In the rows, zero is written as 128.
Each row of numbers belongs to one of the objects below and depends on some of the facts about them. Some rows are named. Which object is each other row?

There are 3 kinds of fact about the objects: θ, ξ, κ.
θ: uses; ξ: refers to; κ: is of sort
tretruk θ zigropa; stiboman θ gaflil; katrus θ groklun; sedron θ fumuzes; lipon θ didran; ketri θ febu; plizel θ brunuk; motrori θ kuvak
fumuzes θ madros; lostas θ sabem; zigropa θ tidrim; didran θ stamulin; detren θ flifal; pogre θ bedraden; flifanom θ fleskenin; vebu θ dreplil
zuko θ lasam; ladrugrak θ grufidrun; zastal θ kizin; sabem θ skostonur; rifu θ tiflol; skudir θ fidruk; fleskenin θ lostas; stipes θ tenin
groklun θ nafu; plomugro θ bribruzam; sevu θ ragrol; daskos θ piful; kiskem θ trisku; drogin θ letodro; paflora θ lipon; drila θ litur
todal θ podibi; plegrum θ gruba; puflu θ greges; piful θ sese; sebra θ ladrugrak; staple θ butan; tiflol θ stiboman; skesto θ pogre
podibi θ tretruk; madros θ bivuflan; bubi θ flifanom; sastur θ rifu; bisik θ rizun; bigum θ lipen; mazeflil θ bigum; kupo θ lefir
plegro θ detren; kosul θ graplom; kizin θ vebu; gunul θ sastur; muzem θ bigrom; bivuflan θ nurestes; drubrol θ plizel; letodro θ vugren
graplom θ bapus; murafon θ tresugo; zubrin θ plegrum; grabril θ grugri; skostonur θ ragrik; gaflil θ grifus; dreplil θ mudre; fidruk θ bodre
bozal θ zetoskur; bapus θ stadestel; stamulin θ puflu; grufidrun θ trubir; bigrom θ povi; regu θ pleplek; nafu θ posu; stebo θ sevu
baklik θ skudir; nurestes θ stipes; plofor θ motrori; vugren θ sedron; zetoskur θ muzem; mudre θ plegro; gribres θ regu; pleplek θ zubrin
litur θ todal; lipen θ talam; trisku θ nugos; gruba θ kiskem; nugos θ zuko; stepli ξ nunogre; stepli ξ kosul; stepli ξ butan
stepli ξ savo; stune ξ kiskem; stune ξ kupo; stune ξ pletre; stune ξ skosos; stune ξ lipon; ketri ξ robruso; ketri ξ tretruk
ketri ξ klupor; ketri ξ gribres; treluk ξ rizun; treluk ξ daklan; treluk ξ sulor; zigropa ξ fufle; ruskozun ξ flobar; ruskozun ξ selor
ruskozun ξ savo; brunuk ξ plegrum; brunuk ξ kosul; drikiton ξ plegrum; drikiton ξ stodrer; drikiton ξ flogi; drikiton ξ kupo; drikiton ξ dodrem
zastal ξ todal; zastal ξ lorer; zastal ξ sedron; vadribos ξ sese; vadribos ξ zubrin; lefir ξ drufos; lefir ξ baklik; lefir ξ susanon
posu ξ pleplek; posu ξ binan; posu ξ plizel; posu ξ triti; pligul ξ pogre; pligul ξ daskos; plogretrer ξ kiskem; plogretrer ξ motrori
plogretrer ξ drila; plogretrer ξ fumuzes; plogretrer ξ sakek; plogretrer ξ gubudem; flubra ξ sastur; drogin ξ grano; drogin ξ grodrar; dases ξ pagok
dases ξ madros; dases ξ kizin; vekos ξ tresugo; vekos ξ sulor; datra ξ grano; datra ξ fopler; trubir ξ drufos; trubir ξ bedraden
trubir ξ katrus; grifus ξ dabutok; branen ξ roro; branen ξ vebu; branen ξ pletre; branen ξ skosos; rutru ξ tenin; rutru ξ dosta
rutru ξ fopler; rutru ξ dodrem; rutru ξ fidruk; sketre ξ sabem; sketre ξ plofor; sketre ξ skosos; sketre ξ didran; sketre ξ daklan
staple ξ mepler; staple ξ plomugro; staple ξ plabruk; tiflol ξ sese; tiflol ξ detren; klistozan ξ nagro; klistozan ξ plofor; bogek ξ tresugo
bogek ξ distos; bogek ξ robruso; bogek ξ meplir; biti ξ plegro; bisik ξ grugri; bisik ξ sedron; mazeflil ξ graplom; mazeflil ξ stipes
mazeflil ξ rifu; mazeflil ξ plegro; doklim ξ bubi; doklim ξ skefu; doklim ξ pluklis; nubradril ξ zuko; nubradril ξ zulir; nubradril ξ lorer
nubradril ξ stamulin; skigazor ξ distos; skigazor ξ vebu; skigazor ξ sigun; skigazor ξ stamulin; skigazor ξ mudre; gunul ξ skuflek; dofa ξ vevul
datres ξ skefu; datres ξ nunogre; datres ξ dagripli; datres ξ rifu; skinu ξ tenin; skinu ξ bapus; skinu ξ bigum; letodro ξ sevu
letodro ξ kupo; letodro ξ savo; maplis ξ lasam; maplis ξ flogi; maplis ξ robruso; maplis ξ samel; maplis ξ mudre; maplis ξ falik
dromuk ξ dreke; dromuk ξ drubrol; dromuk ξ bugru; dromuk ξ stero; dromuk ξ bigrom; dromuk ξ falik; grabril ξ kiskem; grabril ξ pulebrom
grabril ξ dinom; gaflil ξ trisku; bozal ξ sese; bozal ξ pluklis; gobro ξ dreke; gobro ξ skostonur; gobro ξ vevul; gobro ξ paflur
gobro ξ fidruk; tigrur ξ plofor; tigrur ξ mema; grufidrun ξ mepler; grufidrun ξ stodrimor; grufidrun ξ dosta; grufidrun ξ dinom; lumo ξ vevul
lumo ξ drubrol; lumo ξ samel; zusko ξ pagok; migares ξ brutikis; migares ξ stipes; migares ξ paflora; grasten ξ fleskenin; grasten ξ dinom
grasten ξ dagripli; grasten ξ tidrim; grasten ξ fufle; grasten ξ butan; grasten ξ sakek; grasten ξ plenem; vugren ξ samel; ragrol ξ nafu
ragrol ξ steplir; ragrol ξ febu; ragrol ξ tretruk; zotar ξ skesto; zotar ξ distos; zotar ξ fopler; zotar ξ zulir; zotar ξ selor
talam ξ plomugro; talam ξ sedron; gruba ξ dabutok; gruba ξ flobar; gruba ξ vebu; gruba ξ meplir; nugos ξ kluklamem; nugos ξ stadestel
nugos ξ stiboman; nugos ξ gralur; dagripli κ a; stepli κ a; tretruk κ b; stiboman κ c; katrus κ a; sedron κ c
lipon κ c; stune κ a; ketri κ a; plabruk κ a; plizel κ a; motrori κ a; fumuzes κ d; treluk κ a
lostas κ b; meplir κ b; zigropa κ c; skosos κ a; ruskozun κ c; triti κ c; sulor κ a; brunuk κ a
didran κ a; detren κ a; pogre κ a; flifanom κ b; drikiton κ a; vebu κ b; zuko κ a; grodrar κ a
ladrugrak κ c; febu κ d; zastal κ a; vadribos κ a; lefir κ a; sabem κ a; rifu κ b; stadestel κ a
skudir κ a; posu κ a; pligul κ c; fleskenin κ a; stipes κ a; groklun κ d; sese κ a; plomugro κ e
butan κ a; mema κ a; stodrer κ a; falik κ a; sevu κ a; daskos κ a; kiskem κ a; plogretrer κ b
flubra κ b; selor κ c; drogin κ b; paflora κ c; tenin κ a; dases κ a; vekos κ b; datra κ c
trubir κ a; rizun κ b; pagok κ e; stero κ b; dosta κ a; drila κ c; fufle κ a; grifus κ c
skuflek κ b; branen κ d; todal κ a; plegrum κ b; rutru κ a; puflu κ b; nunogre κ c; brutikis κ c
piful κ a; sketre κ e; sebra κ e; dodrem κ a; staple κ a; tiflol κ b; fopler κ c; skesto κ b
klistozan κ a; podibi κ d; zulir κ c; plenem κ b; lorer κ a; flifal κ b; ragrik κ b; madros κ a
bubi κ a; pletre κ a; bogek κ b; sastur κ a; biti κ a; bisik κ a; bigum κ a; mazeflil κ c
doklim κ c; povi κ c; robruso κ a; bribruzam κ c; gralur κ a; kupo κ b; kluklamem κ c; plegro κ b
daklan κ a; kosul κ b; drufos κ c; nubradril κ b; kizin κ a; binan κ a; skigazor κ b; gunul κ a
dofa κ b; datres κ d; muzem κ e; tresugo κ e; bivuflan κ b; flobar κ c; pulebrom κ e; drubrol κ c
dreke κ a; vevul κ b; sigun κ c; skinu κ b; letodro κ a; bugru κ b; graplom κ c; murafon κ e
zubrin κ a; mepler κ a; maplis κ a; skefu κ b; dromuk κ a; grabril κ b; skostonur κ a; lasam κ a
gaflil κ a; tidrim κ b; dreplil κ b; fidruk κ d; bozal κ e; roro κ a; gobro κ e; samel κ a
pluklis κ a; bedraden κ c; tigrur κ d; bapus κ a; kuvak κ d; stamulin κ a; grano κ a; grufidrun κ c
stodrimor κ d; bigrom κ b; grugri κ e; lumo κ c; distos κ c; zusko κ a; migares κ a; regu κ c
nafu κ c; stebo κ a; grasten κ c; dabutok κ b; baklik κ a; greges κ a; nurestes κ a; plofor κ b
vugren κ b; nagro κ a; ragrol κ d; steplir κ c; bodre κ b; zetoskur κ a; dinom κ a; gubudem κ a
mudre κ d; gribres κ a; klupor κ b; zotar κ a; savo κ c; pleplek κ c; litur κ d; lipen κ a
sakek κ a; talam κ c; trisku κ d; paflur κ a; susanon κ d; gruba κ a; flogi κ b; nugos κ b

Named rows:
[138 124 142 146 114 127 140 128 136 139 131 116 137 117 129 129 127 139
 123 134 122 129 128 119 120 121 125 120] -> klupor
[124 145 123 105 156 104 114 126 114 104 131 128 141 149 112 120 116 122
 138 129 130 123 131 121 128 123 148 124] -> grasten
[129 113 133 143 116 136 133 136 133 141 119 135 117 123 137 136 138 134
 120 129 126 129 124 137 125 121 118 121] -> sakek
[126 108 135 148 116 138 133 134 133 141 129 130 119 126 133 137 138 138
 121 133 128 125 119 134 126 121 111 116] -> gubudem
[124 102 159 123 146 181 136  99 120 158 138 127  79 119 185 137 123 166
 126 153  97 143 147 136 151 132 160  85] -> zubrin
[122 104 137 151 122 131 136 136 127 143 125 133 114 130 129 142 137 139
 119 133 135 125 118 141 125 117 110 115] -> sulor
[127 108 132 146 114 140 131 135 134 138 130 130 121 126 132 135 140 141
 125 134 129 124 120 131 124 123 114 116] -> stodrer
[127 146 137 132 136 103 135 129 124 126 126 117 137 127 122 128 117 131
 124 124 137 127 131 132 133 120 120 128] -> flifanom
[121 146 124 105 158 107 114 123 116 103 136 124 143 152 109 121 118 126
 138 130 135 121 129 121 128 125 148 123] -> datra
[116 123 105 124  88 131 131 155 141 114 121 141 121 126 117 140 147 115
 119 131 120 135 112 132  99 129 119 156] -> fumuzes
[112 169 126  99 149 121 122 120 120 107 137 114 130 126 126 130 113 115
 136 128 142 128 131 140 133 130  96 140] -> gobro
[137 121 142 150 113 122 141 130 137 137 136 115 143 123 122 129 127 146
 120 135 126 127 119 122 118 119 117 117] -> vebu
[135 120 129 141 114 140 131 135 137 138 120 135 117 120 137 133 139 132
 124 128 123 128 126 129 125 125 123 124] -> pletre
[ 96 155 131 189 107 183 100   6  84 209 140 184 114 140 172 109 112  54
 111 141 113 143 114  97 154 157 158 146] -> trisku
[ 94 247 117 163 124  98 113  61 110 137 161 172 115 173 129 105 146  65
 115 131 147 131 144 105 167 161 128 172] -> gaflil
[132 154 113 111 119 131 121 141 124 123 121 128 125 124 140 120 132 124
 128 124 130 126 120 131 148 126 137 133] -> stebo
[128 166 134 103 156 111 121 119 126 104 144 108 144 135 120 119 116 125
 141 129 142 116 133 120 135 128 119 129] -> dofa
[128 126 131  94 148 127 138 112 107  80 127 149 133 139 130 121 123 130
 121 112 159 109 134 126 147 146 103 136] -> dases
[124 140 124 130 101 137 139 133 125 136 127 115 132 110 143 132 121 135
 120 136 123 134 108 137 131 121 111 127] -> plomugro
[142 123 128 131 109 146 126 134 140 134 117 136 119 117 141 127 142 126
 129 127 118 129 127 127 126 126 128 131] -> mema
[125 171 127 104 144 109 123 124 118 108 145  98 148 136 125 117 115 136
 136 135 143 113 116 124 147 121 122 124] -> grabril

Which object is each row?
No name comes twice in this set of rows, the named rows included.
[136 101 167 130 145 170 135  85 122 163 143 110 109 111 178 126 106 161
 129 151  95 140 142 120 143 127 160  90] => plegrum
[109 163 128 104 154 115 125 118 117 112 134 113 131 127 124 134 112 116
 135 130 145 127 130 144 135 128  90 137] => sketre
[136 133 127  83 143 130 131 114 113  78 123 154 130 133 134 114 126 121
 126 111 152 113 138 121 146 148 112 146] => zusko
[101 134 116 100 157 132 113 118 116 105 134 143 117 142 111 138 124 102
 141 129 137 128 134 142 114 140 103 138] => ragrol
[142  89 131 129 100 145 155 124 122 105 122 154 134 123 137 125 140 147
 108 119 138 117 121 117 133 138 110 127] => kizin
[123 129 120  95 167 103 111 143 120 109 125 109 139 142 103 125 111 128
 144 121 130 123 132 134 126 120 152 123] => pligul
[128 124 132 128 144 132 124 124 138 122 129 139 118 132 119 132 140 116
 136 121 136 127 146 131 121 136 110 137] => greges
[115  92 122 138 115 159 130 123 132 133 132 146 116 127 121 145 136 121
 126 138 117 136 126 135  96 134 109 126] => febu
[114 116 155 106 170 149 139  96 108 137 146 124  88 139 164 134 104 174
 128 153  88 153 163 133 152 133 197  83] => regu
[129  92  94 152 127 123 123 180 176 199 152  47 147 104  98 130 111 127
 163 118 124 146 132 150 135 151 175 125] => skuflek
[129 129 120 138 101 133 133 148 126 137 124 127 126 123 139 131 136 144
 119 134 131 124 102 134 138 116 124 116] => bubi
[123 108 133 137 107  83 135 155 137 119 113 124 121 138 111 139 143 130
 110 122 126 131 118 115 100 114 157 161] => sedron

Now the same objects, written a new way:
Some objects and their rows:
[120 128 117 113  99 121 162 115 121 131 130 135 109 131 122  61  99 138
 103 132 153 113 119 124  99 102 118 151 126 141 112 153 151 137 146 114
 112 132 117 128  97] -> mudre
[ 98 121 113 123 100 159 167 129 166 112 117  93  97 114 101 157 100 118
 116  92 128 136 133 115 117 105 172 168 152 167 111 148 190 128 129 115
 148 111 126 133 117] -> bigrom
[138 113 116 113 137 129 137 133 175 131 111 105 114 150 121 189 100 113
 139 122 134 139 173  98 110 144 178 142 155 150  99 143 157 113 145 130
 145 152 108  98 104] -> povi
[141 158 138 120 114 100 130 112 132 134 136 134 136 130 147  88  99 169
 123 139 143 102 126 115 119 139  67 133 113 121 112 141 126 140 152 134
 106 126 141 162 100] -> zuko
[126 134 111 127 108 117 138 122 133 148 169 150  74  94 105 134 128 142
 120 136 150 126  99 112 128  80  90 131 116 142  91 180 137 217 117 131
 125 132 155 154 167] -> kupo
[110 109 101 118 175 127  77 126  58  88 108  92 147 135 109 125 131 148
  98 165 151 117 117 100  80 119 103 118 157 124 114 140 151 114 136 144
 170 149 111 129  53] -> pogre
[200 114 119 123 152 110  98 112 112 149 137 143 135 136 132 151 127 144
 121 117 137 126 129 124 104 155 133 147 121 136 133 134 135 127 138 143
 118 160 114 131 150] -> tigrur
[155 126 119 124 140 132 118 120 147 113 130 116 123 120 122 152 116 141
 127 117 139 133 141 105 122 138 146 129 144 134 112 148 139 126 135 152
 151 148 121 124 128] -> ladrugrak
[157 107 126 117 125 157 114 121 144 161 135  99 131 126 140 174 127 127
 137 116 130 136 147 137 124 146 145 106 147 155 112 152 155 130 110 141
 118 129 125 141 116] -> flifal
[158 129 120 147 123 139 162 119 129 135 138 108 114 113 106 145 114 123
 119  78 109 106 127 130 106 126 161 160 145 169 132 140 178 117 120 122
 130 111 129 145 157] -> vugren
[117 125 118 103 104 143 136 112 165 113 123 120  94 111 119 138 108 146
 124 128 158 139 140 110 125 119 145 124 139 132  99 158 140 141 139 142
 146 144 120 115 117] -> sedron
[150 117 113 101 127 119 112 114 143 141 114 151 101 140 128 138 114 151
 117 149 168 135 135  99  96 131 118 150 114 128 105 155 130 146 160 121
 110 166 111 124 113] -> sabem
[122 113 133 134 102 111 150 150 134 112 138 139 101 124 126  77 101 117
  95 139 139  89 127 107 145 102 105 115 124 112 118 157 144 140 138  99
 131 138 119 120 101] -> dodrem
[127 110 120 119 131 112 108 167 150 124 126 140  84 147 108 190 104 120
 118 165 147 117 145  91 137 113 107 129 128 103  98 151 143 160 147 102
 138 167 136 107 119] -> motrori
[118 107 138 131 108 126 109 158 135 105 126 136 100 124 123 121 108 121
 105 143 146 115 135 109 156 112 112 103 132  99 128 145 130 144 141 119
 137 151 123 114 112] -> mepler
[142 100 128 147 123 130  91 169 142 145 139 129  88 120 127 162 140 134
 112 142 135 109 113 126 143  91 104 116 159 115 106 158 144 187 113 112
 107 149 142 148 113] -> pulebrom
[148 135 119 131 115 120 156 119 141 134 147 128  98 118 126  90 109 136
 105 135 159 122 131 113 107 106 121 118 125 137  97 172 122 158 128 130
 128 148 113 119 115] -> selor
[169 122 123 135 145 116  85 111 111  93 119 156 128 111 113 114 135 153
 107 100 132 111 116 120 125 145 119 142 131 111 164 124 135 124 155 148
 144 155 121 150 165] -> gunul
[143 110 120  76  99 114 116 150 140 123 149 178 115 158 110 140 112 129
 149 116 110 140  92 123 135 145 123  98 143 102 119 136 133 109 147 169
 137 145 134 130 157] -> skudir
[191 117 138 164 164 124 102 155 127 121 147 125 112 109 130 154 128 118
 118 129 128 105 146 110 154 128 124  97 132 111 134 151 125 150 116 131
 141 165 115 115 156] -> zigropa
[138 124 122 107 129 138 115 104 151 110 115 121 125 108 125 138 128 150
 131 122 154 150 143 117 131 140 134 112 142 125 115 151 134 136 139 164
 148 146 114 124 114] -> triti

Name these rows:
No name comes twice in this set of rows, the named rows included.
[187 108 119 120 127 128 131 129 115 149 174 162  95 112 127  97 134 134
 107 149 157 128 112 123 121 105 135  80 128 127 105 178  98 179 107 143
 123 164 111 107 148] => lipon
[114 133  89  93 120 139 113  94 154 146 116 135  86  99 104 179 138 161
 124 146 173 158 118 108  81 104 127 168 125 160  90 166 153 192 137 144
 137 143 145 143 146] => plofor
[112 115 124 122 129 127  80 143 159  89 105 151  95 111 110 167 121 147
 102 131 148 114 135  99 148 118 119 147 126  93 139 143 144 147 161 126
 157 161 130 126 151] => bubi
[196 132 136 174 183 116  76 125 112 105 147 139 134  87 119 168 143 157
 120 104 115 114 134 110 149 151 120 135 130 114 160 126 127 125 122 162
 163 159 127 141 189] => mazeflil
[197 126 141 174 166 101 128 164 124 118 153 126 110 131 115 178 118 105
 121 112  95  95 141  93 135 139 137 133 145 126 133 136 145 129 110 118
 155 152 128 117 174] => grufidrun
[226 126 120 136 162  97 121 120  98 166 152 159 125 151 127 145 127 131
 115 120 122 107 126 107  81 146 140 161 112 143 129 146 138 138 127 118
  93 162 116 135 172] => branen
[152 101 140 150 137 151 103 159 146 158 147 100 111 116 143 171 137 106
 124 155 143 111 139 129 172 109 118  52 147 129 103 174 142 190  89 112
 112 150 127 123 108] => tidrim
[167 115 136 152 155 142 111 113 138 127 107  93 148 117 159 124 121 139
 114 126 152 108 175 130 131 149 139 107 137 143 130 151 137 113 125 133
 125 156  98 120  82] => bribruzam
[183  99 109  90 124 125  96 104 105 138 149 170 116 136 125  79 133 150
 109 142 165 136 105 141 106 127 119  95 125 111 125 159 106 160 139 150
 104 171 104 124 128] => didran
[167 130 114 149 147 141 121 113 128 125 138 132 103  91  99 186 129 136
 120  85 116 127 117 119 110 124 141 180 137 158 146 135 173 140 129 130
 145 132 139 156 198] => drogin

The same objects again, as new rows of numbers:
Named rows:
[106 130 144 139 126 139 132 149 106 130 130 102 125 124 112] -> dromuk
[132 152 134 134 125 136 137 192 116 131 152 117 134 136 125] -> drikiton
[134 119 129 123 125 137 124  93 110 143 147 118 109 135 121] -> ketri
[117 130 115 159 129 124 130 115 124 135 131 110 147 131 134] -> flifal
[119 135 120 141 120 120 137 118 118 137 134 127 144 151 134] -> meplir
[121 138 118 140 122 122 137 130 120 137 135 128 146 149 132] -> dabutok
[120 123 108 155 114 125 116 127 128 126 135 108 147 135 131] -> tresugo
[117 107 123 141 123 118 133  86 121 134 130 122 147 134 137] -> stiboman
[123 136 134 142 127 121 128 119 124 139 130 129 139 137 131] -> fufle
[112 135 147 124 117 113 150 113 118 143 123 149 136 137 140] -> gribres
[124 127 132 144 128 123 118 109 124 139 130 126 139 138 129] -> stipes
[114 113 121 139 122 118 130  85 122 134 128 124 145 139 135] -> steplir
[118 133 117 139 111 123 135  82 123 133 124 135 145 126 132] -> podibi
[115 126 123 142 123 118 134 101 118 138 124 122 142 142 130] -> bugru
[121 134 120 141 126 117 134 107 119 138 127 124 144 142 130] -> skuflek
[122 117 122 144 124 123 132 109 119 141 128 120 146 139 134] -> dreplil
[136 112 161 131 118 122 101 207 115 141 116 133 173 180 121] -> baklik
[122 116 117 137 112 119 125 121 123 131 128 118 144 129 132] -> pagok
[116 147 149 140 124 116 147 181 120 132 123 137 153 135 137] -> stamulin
[ 97 144 118 145 151 118 116  57 151 150 137  91 153  63  95] -> sese
[127 144 122 150 122 106 118 194 127 114 108 111 161 132 122] -> grugri

Which object is each row?
No name comes twice in this set of rows, the named rows included.
[128  78 115 107 132 128  89  74 137 161 143  67 163  64  76] => bozal
[187 155 114 140 165  98 138 158 115 101 102  95 117  74 128] => talam
[125  94 126 130 115 125 168  63 112 155 141 131 130 113 161] => kosul
[101 128 148 138 118 148 137 163  98 127 137  96 119 133 108] => maplis
[ 68  85 148 138 109 155 140 112  80 117 121  69 112 117  92] => lumo
[120 133 125 159 128 122 125 160 122 132 127 108 164 145 129] => rizun
[154 140 121 135 133 122 139 170 108 129 132 106 135 124 127] => nubradril
[129 124 154 146 125 124 100 205 121 136 118 123 174 169 120] => skudir
[115 130 133 140 108 123 156 129 121 133 122 136 161 113 143] => groklun
[131 137 116 147 130 133 143 178 121 121 155  96 146 120 132] => grifus
[116 122 156 127 116 116 151 151 117 145 121 144 150 131 145] => katrus
[ 84 106 137 144 115 134 138  86  97 133 115 102 126 135 111] => vevul
[113 128 124 123 145 122 132 116 134 153 140  71 168  55  85] => tiflol
[125 105 117 124 105 117 112  96 120 138 125 132 138 153 127] => sebra

